Below is a small trained network, with its code and all its weights. Each question gives an input and a class and asks what happens when units are switched off, that is, made to give their printed mean instead of their output.

import numpy as np


def w(rows, s, z=0):
    codes = np.array(rows[::2]) - 128.0
    scale = np.full(codes.shape[1], s)
    scale[-1] = z or s
    return codes * scale


def f(y):
    return np.maximum(y, 0)


def log_softmax(a):
    a = a - a.max(-1, keepdims=True)
    return a - np.log(np.exp(a).sum(-1, keepdims=True))


def net(x, mask):
    res = np.array(x, float).reshape(1, 7) / 4 @ E
    y = f(res @ A[0][:, :-1].T + A[0][:, -1])
    res = res + np.where(mask, y, B[0][:, -1]) @ B[0][:, :-1]
    return log_softmax(res[-1] @ U[:, :-1].T + U[:, -1])


A, B = {}, {}
E = w([
[157,93,2,129,86],'x0',
[149,129,125,120,139],'x1',
[28,80,92,120,241],'x2',
[117,127,130,130,121],'x3',
[126,129,128,125,128],'x4',
[121,9,195,9,109],'x5',
[94,125,135,148,108],'x6',
],0.011)
A[0] = w([
[100,128,206,128,140,38],'neuron 0',
[166,148,153,132,67,254],'neuron 1',
[76,92,145,111,180,133],'neuron 2',
[144,149,61,178,113,97],'neuron 3',
[133,42,69,99,69,70],'neuron 4',
[114,253,192,191,193,153],'neuron 5',
[147,145,123,130,103,185],'neuron 6',
[144,117,181,104,192,73],'neuron 7',
[167,107,146,147,128,61],'neuron 8',
[164,157,126,147,104,152],'neuron 9',
[100,187,23,150,151,29],'neuron 10',
[77,99,72,138,216,131],'neuron 11',
[164,139,222,99,81,200],'neuron 12',
],0.021,0.0062)
B[0] = w([
[110,96,142,99,67,181],'neuron 0',
[124,135,29,119,104,219],'neuron 1',
[63,130,183,103,127,209],'neuron 2',
[134,168,115,89,79,207],'neuron 3',
[162,159,85,167,222,217],'neuron 4',
[153,132,68,167,253,251],'neuron 5',
[112,163,126,169,108,171],'neuron 6',
[80,120,179,120,96,183],'neuron 7',
[109,117,130,159,133,142],'neuron 8',
[130,183,134,106,124,184],'neuron 9',
[183,102,179,140,51,218],'neuron 10',
[208,67,200,142,137,229],'neuron 11',
[141,28,59,127,99,234],'neuron 12',
],0.032,0.022)
U = w([
[88,180,63,194,169,253],'0',
[149,62,138,169,38,119],'1',
[111,132,201,188,232,203],'2',
[6,125,212,96,131,44],'3',
[105,254,101,151,25,23],'4',
],0.0069,0.0056)

Each question gives the input, the list of numbers given to net, and the class t.
The units are the neurons (one row each of A and B). Each row of codes is followed by its name. A weight is (code - 128) times the scale printed after its matrix; where a second scale follows, it is the last column's (A, B and U).
mask holds one flag per neuron, in row order. A switched-off neuron (its flag False) gives its mean, the last column of its row in B, instead of its output. The means were averaged over made-up inputs and are rounded, as every weight is.
A unit's drop is (log p(t) with every unit on - log p(t) with that unit switched off) / (log p(t) with every unit on - log p(t) with every unit switched off).
The circuit of an input: a set's keep is (log p(t) with only the set's units on - log p(t) with every unit switched off) / (log p(t) with every unit on - log p(t) with every unit switched off). Starting from the 12 units with the biggest drops (on a tie, the unit counted first), units are removed one at a time, each time the one whose removal leaves the highest keep (on an exact tie, the one counted first), for as long as the keep stays at least 0.8.
circuit, biggest first: the units of the circuit, biggest drop first
top k neurons: the k neurons with the biggest drops, biggest first
drop of u: that unit's drop, to one decimal
input [1,3,-3,-6,-7,0,-8], class 4: top 2 neurons -> neuron 5; neuron 11
input [3,3,-5,7,-2,8,-1], class 0: circuit, biggest first -> neuron 4
input [-1,-3,2,-8,7,7,5], class 3: top 2 neurons -> neuron 2; neuron 5
input [1,-8,4,6,2,6,4], class 2: top 3 neurons -> neuron 4; neuron 3; neuron 11
input [1,7,-4,2,-2,-1,6], class 4: top 2 neurons -> neuron 5; neuron 4
input [0,-2,-2,-3,1,-1,-7], class 0: top 3 neurons -> neuron 10; neuron 11; neuron 3
input [-5,1,1,-4,2,4,4], class 3: top 3 neurons -> neuron 2; neuron 10; neuron 11
input [0,-8,5,-7,-6,-4,-5], class 2: top 4 neurons -> neuron 12; neuron 5; neuron 1; neuron 0
input [1,-1,-8,3,2,6,4], class 0: top 4 neurons -> neuron 4; neuron 10; neuron 11; neuron 1
input [1,3,-6,-2,-6,0,4], class 4: top 3 neurons -> neuron 5; neuron 11; neuron 4
input [-1,4,8,6,3,-6,-7], class 2: top 2 neurons -> neuron 5; neuron 12
input [7,5,0,3,-1,2,-3], class 0: top 2 neurons -> neuron 4; neuron 11
input [-5,0,8,2,-3,-1,6], class 2: top 2 neurons -> neuron 5; neuron 11
input [-8,7,3,6,-8,8,7], class 3: circuit, biggest first -> neuron 2
input [1,4,-8,-1,4,-1,-7], class 4: drop of neuron 5 -> 0.5
input [-6,2,6,-6,0,-2,5], class 2: drop of neuron 5 -> 1.4
input [-1,7,8,-4,2,-4,1], class 2: drop of neuron 3 -> 0.0
